((21, 99, 42, -58), (-102, 23, -12, 14), (23, 35, 11, -4)) → 35
((84, 31, 93, -29), (52, -20, 25, -94)) → -20
(90, -1, 27, -32) → -1
((-12, -104, -34, -84), (22, -74, 53, 90)) → -74
(-49, 99, -21, -54) → 99
((2, -1, -1, -1), (78, 91, -104, 45)) → 91
(-89, -50, -26, -42) → -50
((43, -60, -71, -45), (9, 19, 51, -95), (-25, 18, 24, -99)) → 18
---
[130  85 223  60] result: 60
[358 991 258 416 180 888] result: 888
[  1  16  22  46   7 -50  22] result: 22
[1 3 3 7] result: 7
[-13 -32   8  34   5   7] result: 7
[112  12  31 208] result: 208
---
Input: [7021 3421 7752 3242]
Output: 3421
Input: [ 67 201 115 102  42]
Output: 115
Input: [159 153 219  28 189]
Output: 219
Input: [ 91 986 211 535]
Output: 986
Input: [62 61 77 30 71  7 51]
Output: 71
Input: [-818 -206 -234  639]
Output: -206
Input: [5471 2016 5697 4041 4731 8014]
Output: 4041
Input: [80 10 73 12 41 42 76]
Output: 41
Input: [6813 2334 7774 6604 7305 2866]
Output: 6604
---
((6373, 6698, 6462, 5706, 6586, 9106), (6470, 6483, 6779, 8587, 6638, 1785), (6623, 6786, 6842, 4467, 6531, 7758)) >> 9106, 1785
(9, 7, 3, 5, 3, 0) >> 9, 0
((4808, 3926, 1903, 3654, 8623, 4980, 7532), (4836, 3880, 1751, 3650, 8820, 4809, 7610), (5045, 4213, 3115, 3996, 9136, 6199, 6984)) >> 9136, 1751
(-675, 596, -42, -891) >> 596, -891
(-1, 30, -14, 5, -37) >> 30, -37
(-743, -918, 718, -203) >> 718, -918
---
 1.393  -0.758  -1.715   0.526  -0.003
 1.181   1.000   0.509  -0.263  -0.449
 1.414  -0.247  -0.591   0.320   0.096
gives -1.715

 196.736    60.061   -61.532   -84.946   181.481   -36.840
   1.032    55.342   121.124  -122.646    65.688   200.396
gives -61.532

  56.1    21.4  -119.4  -161.5   134.1 gives -119.4

 0.093   0.188   0.008   0.015  -0.002   0.080
-0.052  -0.116   0.022  -0.022  -0.036  -0.023
gives 0.008

 15.54   -0.64    4.91   -8.45   -8.28   -5.51  -11.32
 15.97   -2.15    2.44   -3.73   -5.63   -4.26  -15.22
  7.13    5.70    2.79   -2.30    2.93    1.20   -3.05
gives 4.91

 1.1   0.6  -1.0   1.4   0.1
 1.2   0.0  -0.7   0.5   1.4
 0.5   0.8  -1.2   0.8   1.3
gives -1.0

-1.535   1.187   0.509  -0.452   0.117   0.922  -0.830 gives 0.509

-0.073  -0.056   0.015   0.090   0.117
 0.160   0.007  -0.046  -0.177  -0.102
 0.143   0.145  -0.103  -0.036  -0.106
gives 0.015

-12.32   -7.96  -10.72   15.93 gives -10.72

 0.09  -0.18  -0.10   0.17   0.03
-0.12   0.04  -0.10  -0.15   0.12
gives -0.10
---
Q: array([-1.8,  1.4, -0.3,  0.1,  0.6])
A: -0.3

Q:
array([[  5.786, -17.629, -18.736,  -6.339,  12.663],
       [  0.390,  -1.925,   0.941,  -0.207,  -2.724],
       [ -0.346, -14.789,  -5.737,   2.281,  11.286]])
A: -18.736

Q: array([-12.07,   9.93,   8.35,  -0.25,  -7.90])
A: 8.35

Q: array([-0.17,  0.05,  0.03,  0.07,  0.14])
A: 0.03

Q: array([ 0.112,  0.146, -0.008,  0.155, -0.170])
A: -0.008

Q:
array([[-126.2, -176.6, -176.6,  -97.1,  -66.5],
       [ -48.3, -128.1, -128.1,  169.9, -129.1],
       [  26.5, -146.1, -146.1, -181.7,  -76.4]])
A: -176.6
---
[40 49 76 17 58 55]: 40, 55

[82 72 10 65]: 82, 65

[[127 110  30 114 225]
 [243 116 150  95 159]
 [123 156  77 127 122]]: 127, 122

[ -90 -366  644  100 -555]: -90, -555

[[149  35  33 151  52 136 185]
 [149  21  94 166  81 128 196]
 [149 117  54 103  77 128 185]]: 149, 185

[[758 120 630 947 205 472 483]
 [748 104 621 952 208 466 473]
 [726 154 607 907 205 467 491]]: 758, 491

[[ 94  96  86  97 119  59]
 [113 150  80 140 113 102]
 [144 126 180 134 223 150]]: 94, 150

[2 8 3 3 0 9]: 2, 9

[[5707 7442 7420 7254 6575]
 [5109 5593 7053 2627 8663]]: 5707, 8663
---
Q: [-35 -16   5 -80  52]
A: -35, 52

Q:
[[-97 -73  39  17 -93]
 [ 20  -8 -56  41  13]
 [-12 -47  39  41  95]]
A: -97, 95

Q:
[[ 24 -34   7 -61 -69  22 -30]
 [-31 -21 -74 -32 -69  22   4]
 [-42  -2  39 -32 -69 112 -13]]
A: 24, -13

Q: [-110   -6  -17   15  -57    2   80]
A: -110, 80

Q: [ 94  53  79 -55  40  75]
A: 94, 75

Q:
[[ 21  13  68 -60 -37  10]
 [ -7  20 -51  44  46  18]
 [-11  31 -29  78  79  28]]
A: 21, 28

Q: [ 46  91  13  96 -28 -99 -87]
A: 46, -87
---
[ 60 147 199  51 187] value 199
[ 156   30 -704  798  619  920] value 798
[6 8 7 2 6 6] value 2
[91 77 33 98 28 16 56] value 28
[3038 1971 9443 1557] value 1971
[ 41 -20 -28  32 -30  -4   1] value -30
[125   8 134 230  41] value 134
[109  52 196 161  84  56 165] value 84
[ 28 -34 -37 -27] value -34
[ -82 -624  551  458] value -624
---
[[ 30 -89 -27  72  37 -55   7]
 [ -2 -74 -33 -26 -55  35  78]] ans = 7

[[  6   4   7  -4   1 -10]
 [  2   1  -3  -4   4 -14]
 [ 27  80  24  -4  31   4]] ans = -10

[ 42  84 -14 -88  79] ans = 79

[[  2 -60 -71  42  21  32]
 [-90  59 -40 -27  61  44]] ans = 32

[-22 -54 -81 -42 -56] ans = -56

[ 80  62  14   8  -6  17 -33] ans = -33
---
[-86, -73, 36, -87, 70]: -86
[-4, -79, -100, 43, -2, 7]: -4
[10, 18, 22, 2, -10, 88, -65]: 10
[89, -46, -69, -91, 101, 50]: 89
[-4, -8, 45, 97, 23, -3]: -4
[2, -66, 10, -60, 32, -112]: 2
[-66, -21, 54, -63, 40, 73, -90]: -66
---
[[ 24 -12  33  17   4  25 -11]
 [-13  10 -81 -17  43 -34 -39]
 [-16 -14 -30   0  -9  -3  52]] => -11

[  8  52 -59 -87] => -87

[[ -11   -4  -66   -2   21  -43  -20]
 [  48   37   27   75   22  -17   74]
 [  18   -6   -9  -14 -108   82  -95]] => -20

[[  4 108   6  34 -54  25]
 [ 18 -20 -44  68 -12 -20]] => 25

[[ -86  -13 -110  -56  -34   62   56]
 [ -27  -72  -45   50   -2  -92   20]] => 56

[ 84   3   4 -25  17 -11  42] => 42

[ 99 -50  16  13 -80 -83  24] => 24

[ 22 -85 -34  60 -34  75] => 75

[ 83 -25 -62 -22  37  56] => 56
---
[[-60  29  68   9]
 [-69   9  82  -6]] Out: 82

[  0  -8 106  58  28] Out: 58

[[  22   24  -22  -23]
 [   1  -31   12 -106]] Out: 12

[-57 -84  23  31] Out: 23

[[ -17  111  -47   80  -11  -78   21]
 [  78  -52 -111   44   35  -47   63]] Out: -47

[ 16  17 -81   8  15 -41] Out: 15

[-12 -61  99  -2 -81   2 -29] Out: 2

[ 93   3  72 -28] Out: 72

[ 35  94  34  22 -12   9  -9] Out: 9

[[ 98 -94 -20  -7 -15  13 -32]
 [-11 -24  15 -41  60  56  58]] Out: 56
